Below is a small trained network, with its code and all its weights. Each question gives an input and a class and asks what happens when units are switched off, that is, made to give their printed mean instead of their output.

import numpy as np


def w(rows, s, z=0):
    codes = np.array(rows[::2]) - 128.0
    scale = np.full(codes.shape[1], s)
    scale[-1] = z or s
    return codes * scale


def norm(h):
    return h / np.sqrt((h * h).mean(-1, keepdims=True) + 1e-5)


def f(y):
    return np.maximum(y, 0)


def log_softmax(a):
    a = a - a.max(-1, keepdims=True)
    return a - np.log(np.exp(a).sum(-1, keepdims=True))


def net(x, mask):
    res = np.array(x, float).reshape(1, 6) / 4 @ E
    u = 0
    for l in range(3):
        y = f(norm(res) @ A[l][:, :-1].T + A[l][:, -1])
        res = res + np.where(mask[u : u + 7], y, B[l][:, -1]) @ B[l][:, :-1]
        u += 7
    return log_softmax(norm(res)[-1] @ U[:, :-1].T + U[:, -1])


A, B = {}, {}
E = w([
[180,122,161,60,165,31],'x0',
[126,133,134,125,121,123],'x1',
[130,128,128,127,133,131],'x2',
[32,208,143,119,161,123],'x3',
[50,47,79,197,133,25],'x4',
[147,127,2,82,134,133],'x5',
],0.0077)
A[0] = w([
[132,107,1,111,74,76,117],'L0N1',
[57,75,171,175,95,92,136],'L0N2',
[30,138,137,84,175,165,21],'L0N3',
[109,87,213,190,122,81,156],'L0N4',
[139,15,141,97,75,151,23],'L0N5',
[224,132,142,144,118,118,101],'L0N6',
[31,144,149,96,196,113,2],'L0N7',
],0.0091,0.0036)
B[0] = w([
[160,161,148,101,246,232,253],'L0N1',
[184,142,102,189,215,145,231],'L0N2',
[93,120,123,64,60,138,179],'L0N3',
[175,135,102,83,253,227,238],'L0N4',
[16,79,237,75,35,107,174],'L0N5',
[68,177,130,96,93,182,200],'L0N6',
[19,67,177,4,55,115,181],'L0N7',
],0.0064,0.0052)
A[1] = w([
[202,56,136,129,75,122,50],'L1N1',
[146,125,167,87,128,197,118],'L1N2',
[154,114,191,144,109,119,6],'L1N3',
[87,118,131,180,109,120,138],'L1N4',
[154,145,169,131,114,150,78],'L1N5',
[145,144,157,102,127,8,62],'L1N6',
[181,91,122,161,137,164,149],'L1N7',
],0.012,0.0023)
B[1] = w([
[42,127,185,83,68,174,155],'L1N1',
[103,172,50,134,143,29,254],'L1N2',
[62,150,142,169,145,122,146],'L1N3',
[161,137,124,108,47,83,145],'L1N4',
[178,189,129,132,222,69,170],'L1N5',
[236,78,125,110,29,86,148],'L1N6',
[2,189,138,80,88,104,191],'L1N7',
],0.0082,0.0084)
A[2] = w([
[131,146,247,201,144,109,80],'L2N1',
[89,138,132,105,63,90,183],'L2N2',
[194,134,164,74,176,82,161],'L2N3',
[128,131,146,175,121,172,255],'L2N4',
[199,176,137,109,92,181,188],'L2N5',
[111,56,86,178,139,73,239],'L2N6',
[82,195,98,192,88,182,184],'L2N7',
],0.015,0.0021)
B[2] = w([
[130,127,79,93,128,197,177],'L2N1',
[97,119,145,110,191,109,199],'L2N2',
[129,77,88,169,97,121,234],'L2N3',
[150,99,103,102,115,98,155],'L2N4',
[103,134,212,186,158,135,182],'L2N5',
[147,250,214,151,142,112,171],'L2N6',
[172,71,128,128,116,86,254],'L2N7',
],0.014,0.0087)
U = w([
[147,140,120,121,216,83,228],'0',
[135,151,111,134,198,80,221],'1',
[162,250,186,198,183,87,103],'2',
[52,125,173,25,117,116,110],'3',
[200,78,118,142,90,73,120],'4',
[187,173,43,83,207,220,52],'5',
[129,193,112,142,65,141,2],'6',
],0.012,0.0065)

Each question gives the input, the list of numbers given to net, and the class t.
The units are the neurons (one row each of A and B). Each row of codes is followed by its name. A weight is (code - 128) times the scale printed after its matrix; where a second scale follows, it is the last column's (A, B and U).
mask holds one flag per neuron, layer by layer. A switched-off neuron (its flag False) gives its mean, the last column of its row in B, instead of its output. The means were averaged over made-up inputs and are rounded, as every weight is.
A unit's drop is (log p(t) with every unit on - log p(t) with that unit switched off) / (log p(t) with every unit on - log p(t) with every unit switched off).
The circuit of an input: a set's keep is (log p(t) with only the set's units on - log p(t) with every unit switched off) / (log p(t) with every unit on - log p(t) with every unit switched off). Starting from the 12 units with the biggest drops (on a tie, the unit counted first), units are removed one at a time, each time the one whose removal leaves the highest keep (on an exact tie, the one counted first), for as long as the keep stays at least 0.8.
circuit, biggest first: the units of the circuit, biggest drop first
most important unit: the unit with the biggest drop
top k neurons: the k neurons with the biggest drops, biggest first
k most important neurons of layer l: the k neurons of layer l with the biggest drops, biggest first
input [-1,0,0,-2,4,-8], class 5: circuit, biggest first : [L2N1]
input [-4,6,3,7,-8,5], class 2: circuit, biggest first : [L2N5 L2N1]
input [7,1,-6,5,-3,-6], class 4: top 2 neurons : [L2N3 L1N6]
input [-5,-2,-8,-8,-6,2], class 0: top 2 neurons : [L2N2 L1N5]
input [-7,-6,4,-2,1,-8], class 5: top 2 neurons : [L2N1 L0N2]
input [-8,-4,-2,-1,3,4], class 4: top 4 neurons : [L2N7 L0N4 L1N2 L2N2]
input [6,2,-2,3,-1,8], class 5: circuit, biggest first : [L0N1 L2N7]
input [8,-6,2,-8,8,-7], class 2: 3 most important neurons of layer 0 : [L0N2 L0N1 L0N7]
input [8,1,4,7,-3,2], class 4: top 4 neurons : [L1N6 L2N3 L1N7 L0N6]
input [-7,-2,6,-5,7,-1], class 2: 2 most important neurons of layer 2 : [L2N6 L2N3]
input [6,2,0,-2,-3,-5], class 4: 2 most important neurons of layer 2 : [L2N3 L2N2]
input [-7,1,6,-8,-1,5], class 3: 2 most important neurons of layer 2 : [L2N3 L2N2]
input [-8,-7,-7,7,-7,3], class 4: circuit, biggest first : [L2N7 L0N1 L0N4]
input [-7,0,-4,-6,-8,5], class 2: most important unit : L2N5
input [8,1,2,6,3,0], class 4: circuit, biggest first : [L1N6 L2N3]
input [8,-1,-4,-5,-2,2], class 4: 2 most important neurons of layer 2 : [L2N3 L2N6]
input [-4,4,-5,6,6,8], class 5: 2 most important neurons of layer 2 : [L2N5 L2N2]
input [-7,-4,-1,-5,-3,3], class 4: top 3 neurons : [L2N7 L0N7 L2N6]
input [-6,-1,5,5,6,-8], class 5: 2 most important neurons of layer 0 : [L0N4 L0N2]
input [-8,-2,2,-1,-1,1], class 4: most important unit : L2N7
input [-7,4,7,-1,-6,-3], class 0: 2 most important neurons of layer 0 : [L0N1 L0N4]
input [-4,-4,4,3,-4,-5], class 5: 4 most important neurons of layer 2 : [L2N1 L2N6 L2N2 L2N3]
input [4,-7,-4,5,-1,-8], class 5: 2 most important neurons of layer 2 : [L2N1 L2N7]
input [6,-2,4,-7,-5,-1], class 3: top 2 neurons : [L1N1 L0N1]
input [7,-4,-7,8,-2,7], class 3: 2 most important neurons of layer 1 : [L1N5 L1N2]
input [-4,5,0,0,6,7], class 5: top 3 neurons : [L0N1 L1N2 L2N5]
